[-0.46 -0.09 -1.47  0.53 -0.39 -1.66 -0.08 -0.36 -2.12 -2.19  1.08 -0.27
 -2.72  3.25 -2.45 -0.02 -1.22 -0.95  1.21 -0.76  0.57 -1.69 -1.13 -1.00
  0.44 -1.73  2.04 -0.23 -0.65 -0.43  0.37 -1.57 -0.23  1.41  0.02 -3.67] : Hc
[ 3.46  1.72 -3.25  0.24 -0.74  0.17 -1.41 -0.58  1.49  0.48  2.12 -1.35
 -0.88 -0.51  0.85 -0.42 -1.38 -1.18 -0.85  1.91  0.12 -2.19  2.17  1.88
  1.85 -1.71 -1.96 -0.23  2.24  0.63 -2.37  0.10 -0.61 -1.92 -0.39  2.93] : Jd
[ 3.27 -2.22 -4.31 -3.26 -0.15  1.42 -0.53  0.09  1.39 -2.01  0.28  1.36
 -0.92 -1.83 -0.65 -0.08  1.38 -2.28 -1.34 -0.88 -0.05 -1.77 -0.18  0.42
  0.56  0.79 -1.62  0.02  0.61  2.12 -0.37 -2.26 -1.31  0.48  0.58 -2.14] : Zc
[-3.47  3.66 -1.87  5.71  1.04 -1.10  0.15  0.66 -1.19  4.77 -0.73 -0.07
 -3.91 -0.14  0.43  2.14 -1.03  0.73  2.24 -0.62  0.69 -0.83  0.91  3.18
  0.12 -1.10  0.83  3.30  0.95 -3.68  1.88  1.84  1.75  0.16 -2.54  0.55] : Gq
[ 1.53  5.71 -0.86  4.98 -0.07  2.59 -0.19 -3.71  0.52  7.07  3.78  0.63
 -5.73  0.88 -2.27  0.54 -4.79 -1.21  3.36  1.86 -0.73 -1.36  2.32  3.77
  1.16 -3.72 -1.45  2.32  4.96  1.87 -1.59 -0.56  1.90 -1.95  3.01  4.77] : Zc
[-2.98  0.68 -1.23  3.22  0.88 -1.79  1.50  1.59 -1.16  2.33 -0.86  1.87
 -2.99 -2.88  0.11  1.54  0.19  0.39  1.12 -0.44  0.44  0.21  0.20  1.72
  0.18  0.35  0.37  2.16  0.03 -2.38  2.01  0.66 -0.88  0.52 -1.20  0.02] : Gq
[ 2.12  0.80 -1.25  1.91 -1.85  0.04 -0.13 -4.15 -2.10 -1.53  3.09  0.70
 -8.14  3.56 -4.80 -0.40 -2.36 -1.72  3.03 -0.25  0.83 -2.70 -1.25 -0.95
  1.33 -2.68  0.20 -0.24  2.44  4.20  0.18 -3.49 -0.08 -0.07  4.16 -2.37] : Zc
[-2.72 -0.04 -1.88  3.10  1.01 -0.36  0.65  0.72 -1.59  0.81 -0.55  1.74
 -4.17 -0.04 -1.99  1.71  0.56 -0.95  1.36 -2.94  0.56 -1.24 -1.30  0.15
 -1.02 -0.03  1.74  1.46 -0.17 -1.68  3.83 -0.90  0.16  1.66 -0.21 -4.43] : Gq
[ 4.77 -0.39 -3.55 -0.41 -1.46  2.20 -1.21 -2.59  0.78 -1.88  2.91 -1.03
 -2.51  1.46 -1.07 -0.74 -0.04 -2.92 -0.82  0.66  0.33 -3.08  0.81  0.79
  1.59 -2.05 -1.72 -0.13  2.96  3.72 -2.59 -1.83 -0.47 -0.51  1.77  0.51] : Jd
[ 3.53 -0.11 -3.83  1.14 -0.32  2.47  0.55 -1.03  1.73  0.59  1.27  1.52
 -4.46 -2.53  0.20  0.51 -0.24 -3.29  0.53 -0.65 -0.03 -2.79  0.60  1.42
  1.18  0.74 -2.15  1.40  2.72  3.17 -1.00 -1.75 -0.80 -0.76  2.80  1.01] : MD
[ 4.46 -0.01 -2.05  2.29 -0.53  2.79 -0.86 -2.51  2.51  0.41  1.16 -1.68
 -2.99  1.49  0.04 -0.25  0.53 -2.46 -1.12 -0.14  0.78 -3.24  0.83  1.89
  0.87 -0.94 -2.46  1.24  3.36  4.63 -2.03 -0.56  1.71 -0.53  2.84  2.36] : MD
[-3.01  4.16 -4.69  5.37  1.45 -1.20  0.24  1.36 -2.15  5.19  1.15  1.46
 -6.54 -2.20 -0.86  1.32 -2.55 -1.17  2.08 -0.15 -0.37 -2.50  1.06  3.09
  0.86 -2.48 -0.37  2.61  2.19 -4.92  2.73  0.48 -0.06 -1.05 -2.26 -0.07] : Gq
[ 1.73  0.85 -0.43  0.67  0.04  0.85 -0.89 -0.45  2.06  0.98 -0.48 -1.78
  1.06  0.15  1.44 -0.85  0.37 -0.11 -1.38  1.23  0.55 -1.35  0.78  0.68
  0.42 -0.18 -1.00  1.10  0.95  1.44 -1.81  0.84  1.25  0.01 -0.43  1.76] : Jd
[ 3.91  1.48 -3.68  3.25 -0.01  3.39 -1.06 -3.21  2.46  1.43  1.83  0.45
 -5.66  0.90 -1.35  0.71  0.07 -3.06  1.29 -1.48  0.59 -4.10 -0.16  2.36
  1.20 -1.51 -1.68  1.58  4.64  4.31 -1.81 -0.97  1.40 -0.02  2.65  1.19] : Zc
[-3.17  2.37 -6.18  5.19  1.00 -1.14 -0.14  1.03 -3.30  3.25  0.18  2.25
 -8.49 -1.14 -1.95  2.28 -1.16 -1.42  2.84 -1.23 -0.18 -2.58 -0.06  1.65
  0.48 -1.65  1.18  2.49  0.95 -3.77  3.86 -0.61 -0.62  0.47 -1.94 -3.21] : Zc
[ 2.09  1.66 -5.73  2.52  1.49  1.24 -1.52 -1.42 -0.16  0.72  1.66 -0.22
 -4.69  0.51 -1.70  0.76 -0.76 -2.87  0.51 -0.93 -0.05 -3.98  0.43  2.78
  1.59 -2.14 -0.54  1.12  2.17  0.52  0.30 -1.25  0.10  0.14 -0.47 -0.52] : Zc
[-3.71  4.33 -4.44  5.51  0.88 -0.60 -0.17  0.47 -1.29  5.70  0.92  1.84
 -6.26 -0.31 -1.65  2.34 -2.39  0.55  3.28 -0.97  1.31 -2.35  0.84  3.55
  1.07 -2.07  0.39  2.66  1.88 -3.38  2.28  0.28  1.86 -0.49 -1.85 -0.65] : Gq
[ 0.07  4.05 -1.19  3.29 -0.71 -2.16 -0.68 -1.95 -1.71  2.18  1.89 -1.75
 -4.79  2.44 -1.28 -0.13 -3.06 -0.53  0.68  2.14  0.40 -1.26  0.21  0.71
  1.64 -3.24  0.48  0.39  1.52 -1.01 -0.87  0.26 -0.01 -1.07 -0.53  2.66] : Zc
[-0.10  2.33 -3.62  3.41  1.50 -2.16 -1.71 -1.10 -2.15 -1.15  1.47 -2.18
 -4.89  4.22 -1.23  0.67 -1.14 -0.63  1.62 -0.25  0.86 -3.08 -0.94  0.44
  1.19 -2.99  1.23  0.53  0.72 -2.37 -0.60  0.38 -0.53  0.55 -1.23 -1.55] : Hc
[ 0.15  1.09 -3.79  2.19  0.25  1.30 -0.67 -0.96 -1.19  2.25  1.10  1.48
 -4.17  1.43 -3.46  2.43 -1.25 -2.77  2.07 -1.58 -0.27 -2.61 -0.16  2.05
  0.91 -2.53  0.27  0.99  1.82 -0.56  1.47 -1.67  0.65  0.49  0.27 -2.41] : Gq
[ 1.52  2.27 -3.67  4.14 -0.13  1.32 -0.66 -2.73 -0.29  1.65  1.55  0.53
 -7.07  1.83 -2.03  0.28 -0.86 -2.38  2.51 -1.18 -0.05 -3.67 -0.22  1.91
  2.12 -2.40  0.74  1.63  3.07  1.38 -0.46 -1.59  0.85 -0.21  1.11 -0.42] : Hc
[ 6.82  1.75  0.79 -1.81  0.31  6.92 -3.26 -5.10  2.54  0.11  3.20 -2.74
  1.01  6.17 -4.58 -1.44 -1.50 -2.61  1.38 -1.99 -0.66 -2.23  0.04  0.63
  1.65 -2.45 -1.62 -0.71  3.44  5.83 -4.64 -2.33  4.30  0.68  3.01 -0.19] : MD
[-1.12  2.62 -3.87  3.54  0.27  0.60 -0.95 -2.92 -3.00  1.34  2.07  1.39
 -7.05  4.15 -6.09  1.48 -1.46 -1.71  4.43 -4.24  0.17 -3.50 -2.72  1.40
 -0.13 -2.89  1.72  1.75  1.55 -0.50  2.08 -3.48  1.66  1.69  0.51 -6.10] : Zc
